a =
[[-41, 0, -4, -11, -5, -45, 15, 3, 18, 19, 15, -54, -10, -6],
 [23, 10, 17, 0, 20, -25, -18, -2, 23, -53, 39, -6, -4, 1],
 [-23, 5, -15, -3, 12, 11, -32, 8, 9, 20, -12, -14, -39, -2],
 [38, 15, 5, 23, 18, 2, 15, -3, -18, -11, -7, -60, -41, 19],
 [1, -13, -32, 35, -29, 6, -3, 18, -17, 55, 4, 67, 5, 10],
 [20, 27, -32, 9, -3, 2, 10, -10, 6, -34, -13, -33, 16, 9],
 [-7, -44, -18, -7, 43, 4, -18, 17, -7, 8, -27, -45, 3, -39],
 [-20, -27, -17, -13, -13, 7, 41, 1, -11, 7, -44, -35, -8, 20]]
a[0][0]: -41
a[1][1]: 10
a[6][8]: -7
a[4][2]: -32
a[0][11]: -54
a[:, 5]: [-45, -25, 11, 2, 6, 2, 4, 7]
a[2][3]: -3
a[3][10]: -7
a[0]: [-41, 0, -4, -11, -5, -45, 15, 3, 18, 19, 15, -54, -10, -6]
a[:, 4]: [-5, 20, 12, 18, -29, -3, 43, -13]
a[0][6]: 15
a[4][13]: 10
a[3]: [38, 15, 5, 23, 18, 2, 15, -3, -18, -11, -7, -60, -41, 19]
a[7][2]: -17
a[4][12]: 5
a[5][4]: -3
a[6][12]: 3
a[:, 7]: [3, -2, 8, -3, 18, -10, 17, 1]
a[4][11]: 67
a[1][2]: 17
a[6][0]: -7
a[6][10]: -27
a[5][9]: -34
a[6]: [-7, -44, -18, -7, 43, 4, -18, 17, -7, 8, -27, -45, 3, -39]
a[6][2]: -18
a[2][7]: 8
a[2]: [-23, 5, -15, -3, 12, 11, -32, 8, 9, 20, -12, -14, -39, -2]
a[3][0]: 38
a[2][12]: -39
a[6][11]: -45
a[5][1]: 27
a[4][6]: -3
a[3][7]: -3
a[3][5]: 2
a[1][11]: -6

X = (1, 2, 0, 1, 8)
X[0] -> 1
X[1] -> 2
X[3] -> 1

B =
[[ 0.00  0.12  0.07  0.04  0.05  0.00  0.01 -0.08]
 [ 0.02 -0.01  0.03 -0.04  0.02 -0.04  0.01 -0.03]
 [-0.08 -0.01 -0.06 -0.03 -0.09  0.00 -0.04 -0.10]
 [ 0.19  0.04  0.10 -0.10  0.01 -0.20  0.02  0.12]
 [ 0.06  0.16  0.12  0.08  0.16 -0.15  0.14 -0.04]]
Indices start at 0.
(0, 0): 0.00
(2, 2): -0.06
(3, 4): 0.01
(4, 4): 0.16
(4, 6): 0.14
(0, 2): 0.07
(1, 4): 0.02
(1, 5): -0.04
(2, 7): -0.10
(1, 6): 0.01
(1, 1): -0.01
(3, 6): 0.02
(3, 5): -0.20
(4, 0): 0.06
(2, 5): 0.00
(3, 2): 0.10
(4, 1): 0.16
(0, 7): -0.08
(2, 4): -0.09
(3, 0): 0.19
(0, 6): 0.01
(0, 4): 0.05

A =
[[-25  15  12   0 -49 -34  -9  -5  15   7   0  27  23  10 -40]
 [ 24 -52  -4   0 -74 -41 -20  25 -12 -19   2   4  -9   3  66]]
A[0][0] -> -25
A[1] -> [24, -52, -4, 0, -74, -41, -20, 25, -12, -19, 2, 4, -9, 3, 66]
A[1][7] -> 25
A[0][4] -> -49
A[:, 6] -> [-9, -20]
A[:, 8] -> [15, -12]
A[1][3] -> 0
A[0] -> [-25, 15, 12, 0, -49, -34, -9, -5, 15, 7, 0, 27, 23, 10, -40]
A[0][11] -> 27
A[0][2] -> 12
A[1][1] -> -52
A[0][13] -> 10

arr =
[[ 11.18   8.41   5.31   5.45   5.48   7.63  14.19]
 [  0.20  -9.15 -17.65 -17.17   0.28   7.38  16.03]
 [  1.79  -5.99   2.94   8.10  10.65   6.82   5.58]
 [ 14.73  18.08  21.50  19.72   9.24   5.93   2.78]
 [ 12.40   6.24   1.50   1.44   1.46   5.58  10.84]
 [ 14.37  16.31  16.74  12.57   5.56  -3.40  -9.43]
 [  4.49  11.91  11.57  12.86  19.98  24.66  22.86]
 [ 14.48   8.97  -0.49  -6.15 -11.78  -2.98   4.17]]
Rows and columns are counted from 0.
(0, 0)	11.18
(6, 4)	19.98
(4, 3)	1.44
(6, 2)	11.57
(5, 6)	-9.43
(7, 6)	4.17
(4, 5)	5.58
(1, 1)	-9.15
(4, 6)	10.84
(4, 0)	12.40
(7, 3)	-6.15
(1, 5)	7.38
(3, 0)	14.73
(4, 1)	6.24
(3, 4)	9.24
(6, 6)	22.86
(0, 5)	7.63
(1, 2)	-17.65
(2, 3)	8.10
(5, 3)	12.57
(3, 6)	2.78
(1, 3)	-17.17
(1, 6)	16.03
(5, 2)	16.74
(6, 1)	11.91
(0, 1)	8.41
(5, 4)	5.56
(2, 2)	2.94
(7, 2)	-0.49
(2, 6)	5.58
(2, 0)	1.79

data = [25 41 25 48 78 71 46 54 19 35 46 20 22 26 28 17]
data[0] => 25
data[1] => 41
data[6] => 46
data[-3] => 26
data[5] => 71

W =
array([[60, 60, 63, 41, 57, 40, 61, 25, 40],
       [60, 25, 49, 67, 62, 38, 52, 72, 62],
       [45, 37, 49, 66, 63, 40, 52, 72, 65],
       [90, 62, 44, 57, 48, 91, 52, 74, 46],
       [81, 51, 60, 63, 63, 31, 57, 46, 49],
       [48, 66, 46, 59, 78, 68, 52, 77, 65],
       [85, 60, 49, 67, 64, 62, 52, 72, 50],
       [54, 32, 49, 59, 67, 23, 52, 72, 67],
       [47, 55, 59, 71, 46, 65, 52, 59, 59],
       [65, 60, 64, 51, 63, 31, 62, 20, 45],
       [56, 69, 44, 54, 44, 98, 52, 72, 50]])
W[0][0] => 60
W[9] => [65, 60, 64, 51, 63, 31, 62, 20, 45]
W[4][6] => 57
W[4] => [81, 51, 60, 63, 63, 31, 57, 46, 49]
W[:, 5] => [40, 38, 40, 91, 31, 68, 62, 23, 65, 31, 98]
W[4][5] => 31
W[0][7] => 25
W[2][2] => 49
W[0][5] => 40
W[3][7] => 74
W[7][2] => 49
W[4][2] => 60
W[7] => [54, 32, 49, 59, 67, 23, 52, 72, 67]
W[2][1] => 37
W[3][6] => 52
W[10][1] => 69
W[2] => [45, 37, 49, 66, 63, 40, 52, 72, 65]
W[0][1] => 60
W[2][4] => 63
W[1][0] => 60
W[6][2] => 49
W[:, 8] => [40, 62, 65, 46, 49, 65, 50, 67, 59, 45, 50]
W[0] => [60, 60, 63, 41, 57, 40, 61, 25, 40]
W[9][8] => 45
W[10][8] => 50
W[10] => [56, 69, 44, 54, 44, 98, 52, 72, 50]
W[3][2] => 44
W[1][6] => 52
W[:, 4] => [57, 62, 63, 48, 63, 78, 64, 67, 46, 63, 44]
W[1][3] => 67
W[7][8] => 67
W[9][1] => 60
